Below are the code and all the weights of a small trained network. Each question names an input and a class and asks about switching units off, where a switched-off unit gives its printed mean instead of its output.

import numpy as np


def w(rows, s, z=0):
    codes = np.array(rows[::2]) - 128.0
    scale = np.full(codes.shape[1], s)
    scale[-1] = z or s
    return codes * scale


def norm(h):
    return h / np.sqrt((h * h).mean(-1, keepdims=True) + 1e-5)


def f(y):
    return y / 2 * (1 + np.tanh(0.7978845608 * (y + 0.044715 * y**3)))


def log_softmax(a):
    a = a - a.max(-1, keepdims=True)
    return a - np.log(np.exp(a).sum(-1, keepdims=True))


def net(x, mask):
    res = np.array(x, float).reshape(1, 3) / 4 @ E
    u = 0
    for l in range(4):
        y = f(norm(res) @ A[l][:, :-1].T + A[l][:, -1])
        res = res + np.where(mask[u : u + 3], y, B[l][:, -1]) @ B[l][:, :-1]
        u += 3
    return log_softmax(norm(res)[-1] @ U[:, :-1].T + U[:, -1])


A, B = {}, {}
E = w([
[80,127,160,35,21,144,57,105,87,244,92],'x0',
[210,80,28,51,235,127,129,163,27,153,134],'x1',
[178,162,122,60,50,21,210,85,91,183,254],'x2',
],0.0028)
A[0] = w([
[95,179,177,216,12,162,79,109,175,116,146,187],'0.n1',
[165,197,171,38,121,3,166,130,85,143,145,253],'0.n2',
[159,110,60,220,123,109,209,246,151,23,144,163],'0.n3',
],0.0023,0.0014)
B[0] = w([
[213,42,89,112,174,145,84,118,74,135,177,238],'0.n1',
[43,100,172,108,206,168,135,74,193,97,82,252],'0.n2',
[97,227,73,214,97,163,175,121,25,254,158,248],'0.n3',
],0.0049,0.0018)
A[1] = w([
[171,175,119,130,144,84,142,171,112,51,139,5],'1.n1',
[174,150,183,194,3,139,124,127,211,101,144,75],'1.n2',
[160,168,145,50,76,37,173,159,137,121,182,67],'1.n3',
],0.0039,0.0017)
B[1] = w([
[171,254,212,98,124,174,141,177,77,129,133,78],'1.n1',
[206,173,138,91,122,163,90,198,107,111,189,254],'1.n2',
[167,213,185,69,148,153,148,165,199,75,45,213],'1.n3',
],0.008,0.00098)
A[2] = w([
[44,142,202,42,72,153,46,141,57,205,64,35],'2.n1',
[150,96,6,27,218,117,161,139,74,151,90,31],'2.n2',
[141,102,133,42,2,122,96,151,74,200,41,4],'2.n3',
],0.0031,0.0014)
B[2] = w([
[139,191,15,229,208,100,185,184,72,80,147,226],'2.n1',
[135,133,200,138,27,167,19,138,178,120,208,250],'2.n2',
[164,189,124,254,198,189,213,145,55,134,168,195],'2.n3',
],0.0054,0.0021)
A[3] = w([
[66,38,97,168,64,105,99,94,120,147,129,143],'3.n1',
[116,117,96,145,151,143,58,210,134,103,2,81],'3.n2',
[233,148,139,91,134,150,23,172,131,153,190,1],'3.n3',
],0.0047,0.001)
B[3] = w([
[39,66,228,142,137,55,166,61,114,223,134,152],'3.n1',
[172,187,162,3,92,76,184,99,200,96,135,214],'3.n2',
[111,44,159,193,39,150,51,177,144,79,142,253],'3.n3',
],0.0058,0.0035)
U = w([
[163,82,151,159,53,179,2,210,127,90,185,158],'0',
[150,216,38,216,183,153,204,171,52,155,135,183],'1',
[139,159,179,18,128,95,167,86,228,97,63,1],'2',
[60,54,148,164,122,60,129,58,101,196,126,157],'3',
],0.01,0.00079)

Each question gives the input, the list of numbers given to net, and the class t.
The units are the neurons (one row each of A and B). Each row of codes is followed by its name. A weight is (code - 128) times the scale printed after its matrix; where a second scale follows, it is the last column's (A, B and U).
mask holds one flag per neuron, layer by layer. A switched-off neuron (its flag False) gives its mean, the last column of its row in B, instead of its output. The means were averaged over made-up inputs and are rounded, as every weight is.
A unit's drop is (log p(t) with every unit on - log p(t) with that unit switched off) / (log p(t) with every unit on - log p(t) with every unit switched off).
most important unit: the unit with the biggest drop
top k neurons: the k neurons with the biggest drops, biggest first
k most important neurons of layer l: the k neurons of layer l with the biggest drops, biggest first
drop of u: that unit's drop, to one decimal
input [2,-2,8], class 2: most important unit -> 1.n3
input [-3,-2,-2], class 3: top 3 neurons -> [0.n3; 1.n3; 2.n1]
input [-5,-4,7], class 2: top 3 neurons -> [1.n3; 2.n1; 2.n3]
input [-2,7,7], class 0: top 3 neurons -> [2.n2; 3.n3; 3.n2]
input [2,6,7], class 2: top 2 neurons -> [0.n1; 1.n3]
input [7,-3,6], class 1: top 2 neurons -> [2.n1; 2.n3]
input [0,1,3], class 3: top 2 neurons -> [0.n2; 3.n2]
input [3,-2,3], class 3: top 4 neurons -> [0.n2; 1.n1; 0.n1; 1.n2]
input [-5,7,-6], class 0: top 4 neurons -> [2.n2; 0.n2; 1.n3; 2.n1]
input [7,1,-8], class 2: top 3 neurons -> [3.n2; 0.n3; 1.n1]
input [-2,-3,-4], class 2: 2 most important neurons of layer 2 -> [2.n2; 2.n3]
input [8,3,6], class 1: 2 most important neurons of layer 2 -> [2.n1; 2.n3]
input [5,3,-2], class 1: top 3 neurons -> [2.n3; 2.n1; 0.n1]
input [3,-2,-7], class 2: top neuron -> [3.n2]
input [-3,4,-1], class 0: top 4 neurons -> [2.n2; 1.n1; 2.n1; 0.n2]
input [8,-6,0], class 1: top 3 neurons -> [2.n1; 2.n3; 2.n2]
input [0,-2,-3], class 3: 2 most important neurons of layer 1 -> [1.n3; 1.n1]
input [5,-6,7], class 2: 2 most important neurons of layer 0 -> [0.n2; 0.n3]
input [8,3,3], class 1: drop of 3.n2 -> 0.0
input [6,3,1], class 1: drop of 2.n1 -> 0.2
input [-4,3,-8], class 2: most important unit -> 3.n2
input [5,0,-5], class 1: drop of 0.n2 -> 0.9
